Below is a small trained network, with its code and all its weights. Each question gives an input and a target symbol and asks what happens when units are switched off, that is, made to give their printed mean instead of their output.

import numpy as np


def w(rows, s, z=0):
    codes = np.array(rows[::2]) - 128.0
    scale = np.full(codes.shape[1], s)
    scale[-1] = z or s
    return codes * scale


def f(y):
    return y / 2 * (1 + np.tanh(0.7978845608 * (y + 0.044715 * y**3)))


def softmax(a):
    e = np.exp(a - a.max(-1, keepdims=True))
    return e / e.sum(-1, keepdims=True)


def log_softmax(a):
    a = a - a.max(-1, keepdims=True)
    return a - np.log(np.exp(a).sum(-1, keepdims=True))


def net(x, mask):
    ids = ['αβγδελμξπτφ'.index(c) for c in x.split()]
    T = len(ids)
    res = E[ids] + P[:T]
    q, k, v = (res @ M[0].T for M in (Q, K, V))
    z = softmax(np.where(np.tri(T) > 0, q @ k.T / 3**0.5, -1e9)) @ v
    res = res + np.where(mask[0], z, O[0][:, -1]) @ O[0][:, :-1]
    y = f(res @ A[0][:, :-1].T + A[0][:, -1])
    res = res + np.where(mask[1:9], y, B[0][:, -1]) @ B[0][:, :-1]
    return log_softmax(res[-1] @ U[:, :-1].T + U[:, -1])


Q, K, V, O, A, B = {}, {}, {}, {}, {}, {}
E = w([
[45,66,117,143,149,157,19],'α',
[126,74,29,185,120,130,96],'β',
[172,94,121,115,126,55,2],'γ',
[145,132,35,161,150,84,124],'δ',
[162,164,74,198,118,137,90],'ε',
[213,160,84,185,171,62,161],'λ',
[84,112,91,47,150,52,85],'μ',
[165,165,99,46,214,204,111],'ξ',
[191,100,77,183,90,180,18],'π',
[81,223,173,101,183,94,101],'τ',
[163,161,169,63,105,65,23],'φ',
],0.018)
P = w([
[120,139,86,255,99,63,102],'0',
[157,175,68,230,131,38,56],'1',
[183,178,105,203,162,30,40],'2',
[140,170,96,191,174,91,43],'3',
[193,186,94,152,157,42,46],'4',
[216,184,98,127,153,41,56],'5',
[143,189,82,123,163,123,62],'6',
[181,191,98,85,146,92,79],'7',
[200,187,94,65,139,101,94],'8',
[178,205,107,46,143,135,95],'9',
[224,204,91,32,118,111,110],'10',
[220,207,74,22,117,136,123],'11',
],0.0079)
Q[0] = w([
[98,48,202,112,41,184,252],'head 1',
[111,81,120,101,115,123,160],'head 1',
[89,130,202,177,135,142,202],'head 1',
],0.013)
K[0] = w([
[45,89,154,255,148,27,94],'head 1',
[159,137,103,219,116,125,137],'head 1',
[81,87,110,189,65,38,90],'head 1',
],0.0099)
V[0] = w([
[80,181,210,90,83,109,63],'head 1',
[55,225,188,138,224,43,254],'head 1',
[209,216,144,158,88,214,131],'head 1',
],0.01)
O[0] = w([
[198,162,239,147,42,162,197,203],'head 1',
[148,241,90,158,173,183,133,2],'head 1',
[29,127,252,197,185,144,54,215],'head 1',
],0.012,0.0051)
A[0] = w([
[141,90,143,254,121,159,105,168],'neuron 1',
[140,212,131,144,167,212,128,104],'neuron 2',
[96,159,55,110,180,144,10,26],'neuron 3',
[145,157,118,194,176,163,118,68],'neuron 4',
[132,152,48,131,117,119,137,196],'neuron 5',
[138,93,103,132,80,166,146,96],'neuron 6',
[157,91,138,116,133,109,156,70],'neuron 7',
[131,130,158,146,165,85,175,252],'neuron 8',
],0.011,0.0029)
B[0] = w([
[102,231,181,44,144,97,76,200],'neuron 1',
[166,132,134,178,98,154,20,196],'neuron 2',
[154,140,154,173,126,128,217,252],'neuron 3',
[96,62,220,160,234,193,183,179],'neuron 4',
[107,168,45,96,104,180,143,172],'neuron 5',
[205,36,170,118,66,176,210,143],'neuron 6',
[188,2,116,141,135,123,54,151],'neuron 7',
[67,112,192,52,62,215,23,146],'neuron 8',
],0.0074,0.018)
U = w([
[146,2,148,168,74,194,156,39],'α',
[94,30,84,246,21,156,104,86],'β',
[242,27,133,201,117,90,113,3],'γ',
[136,102,81,200,72,86,119,153],'δ',
[99,164,140,183,85,21,120,150],'ε',
[218,77,187,181,215,45,208,179],'λ',
[207,90,97,11,152,165,129,168],'μ',
[165,51,167,130,147,138,158,65],'ξ',
[138,57,119,67,170,120,58,158],'π',
[164,136,106,72,127,170,34,109],'τ',
[179,110,217,107,31,114,199,135],'φ',
],0.0046,0.006)

Each question gives the input, a string of symbols that net reads in full, and the target symbol t.
The units are the heads (3 rows each of Q, K, V and O) and the neurons (one row each of A and B). Each row of codes is followed by its name. A weight is (code - 128) times the scale printed after its matrix; where a second scale follows, it is the last column's (O, A, B and U).
mask holds one flag per unit, heads first, then neurons. A switched-off unit (its flag False) gives its mean, the last column of its rows in O or B, instead of its output. The means were averaged over made-up inputs and are rounded, as every weight is.
A unit's drop is (log p(t) with every unit on - log p(t) with that unit switched off) / (log p(t) with every unit on - log p(t) with every unit switched off).
The circuit of an input: a set's keep is (log p(t) with only the set's units on - log p(t) with every unit switched off) / (log p(t) with every unit on - log p(t) with every unit switched off). Starting from all 9 units, units are removed one at a time, each time the one whose removal leaves the highest keep (on an exact tie, the one counted first), for as long as the keep stays at least 0.8.
units of the circuit, in order: the units of the circuit, biggest drop first
unit that matters most: the unit with the biggest drop
k most important neurons: the k neurons with the biggest drops, biggest first
input ε μ τ β, target τ: units of the circuit, in order => [head 1; neuron 2; neuron 1]
input ξ μ φ, target λ: units of the circuit, in order => [head 1; neuron 3; neuron 2]
input τ β β γ ε β τ τ β ε α τ, target τ: units of the circuit, in order => [neuron 2; head 1]
input ε φ λ τ τ τ ε α, target τ: units of the circuit, in order => [head 1; neuron 2]
input β δ π γ δ φ τ β τ β π δ, target π: units of the circuit, in order => [head 1; neuron 3]
input φ μ π, target φ: units of the circuit, in order => [head 1; neuron 1]
input α μ α δ τ β τ ε, target τ: units of the circuit, in order => [head 1; neuron 2]
input φ β τ α, target τ: units of the circuit, in order => [head 1; neuron 2; neuron 3]
input τ ε λ δ γ π τ, target τ: 3 most important neurons => [neuron 2; neuron 3; neuron 8]
input β τ λ φ γ β τ δ λ, target τ: units of the circuit, in order => [neuron 2; head 1]
input ξ γ π, target λ: units of the circuit, in order => [head 1; neuron 3; neuron 4; neuron 2]
input α λ β δ γ α π β τ δ, target τ: units of the circuit, in order => [head 1; neuron 2]
input τ β ξ φ, target λ: 3 most important neurons => [neuron 3; neuron 2; neuron 5]
input λ μ ε, target μ: units of the circuit, in order => [head 1; neuron 5]
input φ β δ π ε, target π: units of the circuit, in order => [head 1; neuron 3; neuron 1]
input μ β β, target μ: most important neuron => [neuron 5]
input α β α ξ β, target ε: unit that matters most => neuron 1
input α φ μ β τ ε ε, target τ: units of the circuit, in order => [head 1; neuron 2; neuron 1]
input λ δ ξ λ ε δ τ λ β, target λ: 4 most important neurons => [neuron 3; neuron 2; neuron 8; neuron 5]
input π λ β β μ γ τ γ β, target τ: 2 most important neurons => [neuron 2; neuron 3]
input α ξ β μ τ ε, target λ: 2 most important neurons => [neuron 3; neuron 4]
input π ε τ α δ, target τ: 3 most important neurons => [neuron 2; neuron 3; neuron 5]
input τ α λ α λ δ τ α μ λ, target μ: 2 most important neurons => [neuron 5; neuron 3]
input β δ β β ε α, target ε: 2 most important neurons => [neuron 4; neuron 1]
input ε γ α β β β γ, target γ: 2 most important neurons => [neuron 7; neuron 1]
input β β ξ λ β ε, target λ: 2 most important neurons => [neuron 4; neuron 3]
input γ β λ φ μ μ α β ε, target ε: most important neuron => [neuron 4]
input τ τ ε φ μ μ, target φ: 2 most important neurons => [neuron 2; neuron 6]
